Below are the code and all the weights of a small trained network. Each question names an input and a class and asks about switching units off, where a switched-off unit gives its printed mean instead of its output.

import numpy as np


def w(rows, s, z=0):
    codes = np.array(rows[::2]) - 128.0
    scale = np.full(codes.shape[1], s)
    scale[-1] = z or s
    return codes * scale


def norm(h):
    return h / np.sqrt((h * h).mean(-1, keepdims=True) + 1e-5)


def f(y):
    return y / 2 * (1 + np.tanh(0.7978845608 * (y + 0.044715 * y**3)))


def log_softmax(a):
    a = a - a.max(-1, keepdims=True)
    return a - np.log(np.exp(a).sum(-1, keepdims=True))


def net(x, mask):
    res = np.array(x, float).reshape(1, 7) / 4 @ E
    u = 0
    for l in range(4):
        y = f(norm(res) @ A[l][:, :-1].T + A[l][:, -1])
        res = res + np.where(mask[u : u + 5], y, B[l][:, -1]) @ B[l][:, :-1]
        u += 5
    return log_softmax(norm(res)[-1] @ U[:, :-1].T + U[:, -1])


A, B = {}, {}
E = w([
[115,149,188,158,210,192],'x0',
[14,56,182,95,121,160],'x1',
[216,103,155,147,191,130],'x2',
[160,177,67,191,57,88],'x3',
[3,109,155,211,67,145],'x4',
[123,115,222,253,210,196],'x5',
[101,119,105,112,44,89],'x6',
],0.0015)
A[0] = w([
[112,24,127,86,113,109,3],'0.n0',
[245,251,135,129,252,49,57],'0.n1',
[167,115,159,91,99,135,62],'0.n2',
[101,30,110,151,132,216,118],'0.n3',
[149,124,113,38,138,170,11],'0.n4',
],0.0021,0.0017)
B[0] = w([
[98,223,157,105,127,123,2],'0.n0',
[92,253,51,122,74,222,227],'0.n1',
[92,134,92,143,155,108,42],'0.n2',
[160,224,251,120,99,93,176],'0.n3',
[21,88,156,48,104,83,5],'0.n4',
],0.002,0.00056)
A[1] = w([
[117,76,111,16,150,134,2],'1.n0',
[135,127,203,179,188,141,147],'1.n1',
[163,157,96,133,131,78,73],'1.n2',
[4,148,136,178,63,110,102],'1.n3',
[6,127,141,118,81,98,147],'1.n4',
],0.004,0.0012)
B[1] = w([
[85,218,155,34,211,49,146],'1.n0',
[28,83,200,198,168,244,251],'1.n1',
[164,174,148,180,124,108,132],'1.n2',
[162,6,37,33,67,218,234],'1.n3',
[253,103,18,66,68,253,231],'1.n4',
],0.0027,0.0016)
A[2] = w([
[178,183,113,164,191,141,63],'2.n0',
[103,145,128,129,118,127,130],'2.n1',
[106,162,133,151,104,146,100],'2.n2',
[159,160,74,81,77,47,112],'2.n3',
[92,139,163,2,149,100,2],'2.n4',
],0.0047,0.00098)
B[2] = w([
[149,204,141,28,32,201,190],'2.n0',
[166,106,108,135,172,123,120],'2.n1',
[167,90,168,64,124,124,125],'2.n2',
[60,78,251,198,160,113,253],'2.n3',
[65,196,21,37,232,50,171],'2.n4',
],0.0029,0.0017)
A[3] = w([
[77,139,129,33,189,43,63],'3.n0',
[144,94,180,232,84,188,142],'3.n1',
[144,113,139,199,73,1,3],'3.n2',
[74,92,195,156,219,192,89],'3.n3',
[184,175,113,135,164,129,117],'3.n4',
],0.0045,0.0017)
B[3] = w([
[72,184,85,94,226,59,171],'3.n0',
[96,132,148,67,183,81,255],'3.n1',
[193,115,125,226,96,4,134],'3.n2',
[67,73,182,242,118,69,228],'3.n3',
[122,153,147,122,99,219,140],'3.n4',
],0.0042,0.0029)
U = w([
[66,184,70,27,230,54,200],'0',
[103,33,42,66,35,187,177],'1',
[189,138,110,205,71,11,1],'2',
[204,239,147,120,118,212,101],'3',
[47,79,229,218,194,164,138],'4',
],0.011,0.00085)

Each question gives the input, the list of numbers given to net, and the class t.
The units are the neurons (one row each of A and B). Each row of codes is followed by its name. A weight is (code - 128) times the scale printed after its matrix; where a second scale follows, it is the last column's (A, B and U).
mask holds one flag per neuron, layer by layer. A switched-off neuron (its flag False) gives its mean, the last column of its row in B, instead of its output. The means were averaged over made-up inputs and are rounded, as every weight is.
A unit's drop is (log p(t) with every unit on - log p(t) with that unit switched off) / (log p(t) with every unit on - log p(t) with every unit switched off).
The circuit of an input: a set's keep is (log p(t) with only the set's units on - log p(t) with every unit switched off) / (log p(t) with every unit on - log p(t) with every unit switched off). Starting from the 12 units with the biggest drops (on a tie, the unit counted first), units are removed one at a time, each time the one whose removal leaves the highest keep (on an exact tie, the one counted first), for as long as the keep stays at least 0.8.
circuit, biggest first: the units of the circuit, biggest drop first
top k neurons: the k neurons with the biggest drops, biggest first
drop when u is switched off: that unit's drop, to one decimal
input [-8,-3,-2,-3,1,-4,4], class 2: circuit, biggest first -> 3.n2; 2.n3
input [7,2,-7,2,-1,-4,-3], class 1: circuit, biggest first -> 1.n4
input [0,-5,-7,4,4,-8,-8], class 2: circuit, biggest first -> 2.n3; 3.n2; 1.n1
input [-4,7,-1,0,-7,4,-4], class 0: top 3 neurons -> 1.n0; 2.n4; 3.n0
input [-6,-2,2,-5,5,-6,0], class 0: circuit, biggest first -> 1.n0; 3.n0
input [4,-1,-5,4,-8,0,6], class 2: top 2 neurons -> 2.n3; 1.n1
input [-5,-3,-6,7,0,-8,-7], class 2: circuit, biggest first -> 2.n3; 3.n2
input [7,6,-7,4,-4,-2,2], class 1: top 2 neurons -> 1.n4; 1.n3
input [5,-7,8,-7,5,-6,-2], class 3: top 2 neurons -> 0.n1; 2.n0
input [-1,-8,3,1,5,4,2], class 3: top 4 neurons -> 2.n3; 3.n3; 2.n0; 0.n1
input [-2,-3,-2,8,0,8,-3], class 3: top 2 neurons -> 2.n3; 2.n0
input [7,-3,8,8,5,-8,-4], class 3: top 3 neurons -> 2.n0; 3.n3; 0.n1
input [7,-2,2,8,-1,2,-4], class 3: top 2 neurons -> 2.n0; 2.n3
input [4,-1,-3,8,-3,-4,-2], class 2: top 2 neurons -> 3.n2; 2.n3
input [1,4,-3,-6,-6,1,-4], class 0: top 2 neurons -> 2.n4; 1.n0
input [-2,1,4,2,-7,-1,-3], class 3: top 2 neurons -> 0.n1; 3.n1
input [-1,0,-3,1,-5,1,-4], class 3: top neuron -> 0.n1
input [-1,-6,8,-1,-5,-6,-3], class 3: drop when 0.n1 is switched off -> 0.1
input [1,-2,0,-6,7,-1,1], class 1: drop when 1.n3 is switched off -> 0.2
input [2,8,2,5,-5,0,5], class 0: drop when 3.n3 is switched off -> 0.0
input [-1,7,-2,-3,6,-4,-8], class 1: top neuron -> 1.n4
